Below is a small trained network, with its code and all its weights. Each question gives an input and a class and asks what happens when units are switched off, that is, made to give their printed mean instead of their output.

import numpy as np


def w(rows, s, z=0):
    codes = np.array(rows[::2]) - 128.0
    scale = np.full(codes.shape[1], s)
    scale[-1] = z or s
    return codes * scale


def norm(h):
    return h / np.sqrt((h * h).mean(-1, keepdims=True) + 1e-5)


def f(y):
    return np.maximum(y, 0)


def log_softmax(a):
    a = a - a.max(-1, keepdims=True)
    return a - np.log(np.exp(a).sum(-1, keepdims=True))


def net(x, mask):
    res = np.array(x, float).reshape(1, 5) / 4 @ E
    u = 0
    for l in range(2):
        y = f(norm(res) @ A[l][:, :-1].T + A[l][:, -1])
        res = res + np.where(mask[u : u + 14], y, B[l][:, -1]) @ B[l][:, :-1]
        u += 14
    return log_softmax(norm(res)[-1] @ U[:, :-1].T + U[:, -1])


A, B = {}, {}
E = w([
[123,128,117],'x0',
[253,39,244],'x1',
[125,125,135],'x2',
[83,7,118],'x3',
[112,160,201],'x4',
],0.0068)
A[0] = w([
[114,81,135,87],'0.n0',
[41,186,105,111],'0.n1',
[156,220,145,112],'0.n2',
[161,154,123,201],'0.n3',
[117,206,221,118],'0.n4',
[74,193,93,74],'0.n5',
[224,234,99,94],'0.n6',
[93,137,184,119],'0.n7',
[146,118,159,48],'0.n8',
[91,156,120,82],'0.n9',
[6,196,148,120],'0.n10',
[171,110,180,2],'0.n11',
[78,134,197,138],'0.n12',
[208,237,74,111],'0.n13',
],0.011,0.0055)
B[0] = w([
[138,76,75,158],'0.n0',
[166,85,220,237],'0.n1',
[131,121,38,205],'0.n2',
[219,134,90,211],'0.n3',
[141,102,24,215],'0.n4',
[82,175,211,208],'0.n5',
[100,154,36,226],'0.n6',
[148,45,64,168],'0.n7',
[196,116,194,139],'0.n8',
[137,132,201,157],'0.n9',
[182,35,203,253],'0.n10',
[244,181,161,159],'0.n11',
[130,60,1,191],'0.n12',
[122,113,43,235],'0.n13',
],0.0071,0.0051)
A[1] = w([
[135,115,131,6],'1.n0',
[8,174,177,117],'1.n1',
[84,87,161,119],'1.n2',
[103,146,100,103],'1.n3',
[60,162,113,140],'1.n4',
[73,153,100,139],'1.n5',
[108,165,83,176],'1.n6',
[151,156,111,86],'1.n7',
[151,162,116,102],'1.n8',
[111,56,129,3],'1.n9',
[161,88,96,84],'1.n10',
[28,166,152,87],'1.n11',
[222,126,127,179],'1.n12',
[116,57,143,107],'1.n13',
],0.016,0.0044)
B[1] = w([
[172,113,87,128],'1.n0',
[184,136,218,162],'1.n1',
[126,109,52,187],'1.n2',
[142,81,160,150],'1.n3',
[157,117,209,152],'1.n4',
[176,143,188,158],'1.n5',
[99,66,150,186],'1.n6',
[82,121,112,154],'1.n7',
[54,114,88,154],'1.n8',
[131,157,47,189],'1.n9',
[157,103,114,215],'1.n10',
[143,119,255,150],'1.n11',
[115,101,197,254],'1.n12',
[144,151,80,226],'1.n13',
],0.0086,0.008)
U = w([
[169,127,207,254],'0',
[70,135,9,251],'1',
[141,90,76,24],'2',
[131,94,92,77],'3',
],0.012,0.00094)

Each question gives the input, the list of numbers given to net, and the class t.
The units are the neurons (one row each of A and B). Each row of codes is followed by its name. A weight is (code - 128) times the scale printed after its matrix; where a second scale follows, it is the last column's (A, B and U).
mask holds one flag per neuron, layer by layer. A switched-off neuron (its flag False) gives its mean, the last column of its row in B, instead of its output. The means were averaged over made-up inputs and are rounded, as every weight is.
A unit's drop is (log p(t) with every unit on - log p(t) with that unit switched off) / (log p(t) with every unit on - log p(t) with every unit switched off).
unit that matters most: the unit with the biggest drop
top k neurons: the k neurons with the biggest drops, biggest first
k most important neurons of layer l: the k neurons of layer l with the biggest drops, biggest first
drop of u: that unit's drop, to one decimal
input [-3,-8,3,8,3], class 0: 2 most important neurons of layer 1 -> (1.n1, 1.n11)
input [5,-7,6,7,-7], class 0: unit that matters most -> 0.n3
input [7,-6,1,-2,7], class 2: top 2 neurons -> (0.n10, 0.n1)
input [5,-8,8,8,-7], class 0: 3 most important neurons of layer 1 -> (1.n11, 1.n4, 1.n1)
input [0,-7,6,-3,7], class 0: 2 most important neurons of layer 1 -> (1.n1, 1.n11)
input [-8,5,4,-8,-7], class 1: top 2 neurons -> (0.n6, 0.n10)
input [1,4,0,5,5], class 1: drop of 0.n4 -> -0.1
input [2,-8,3,-6,-6], class 0: drop of 1.n7 -> 0.0
input [-5,-8,-4,8,-8], class 0: drop of 1.n9 -> -0.2
input [3,-6,-7,-1,-5], class 0: drop of 0.n5 -> 0.2
input [3,-8,4,6,-4], class 0: 2 most important neurons of layer 1 -> (1.n1, 1.n11)
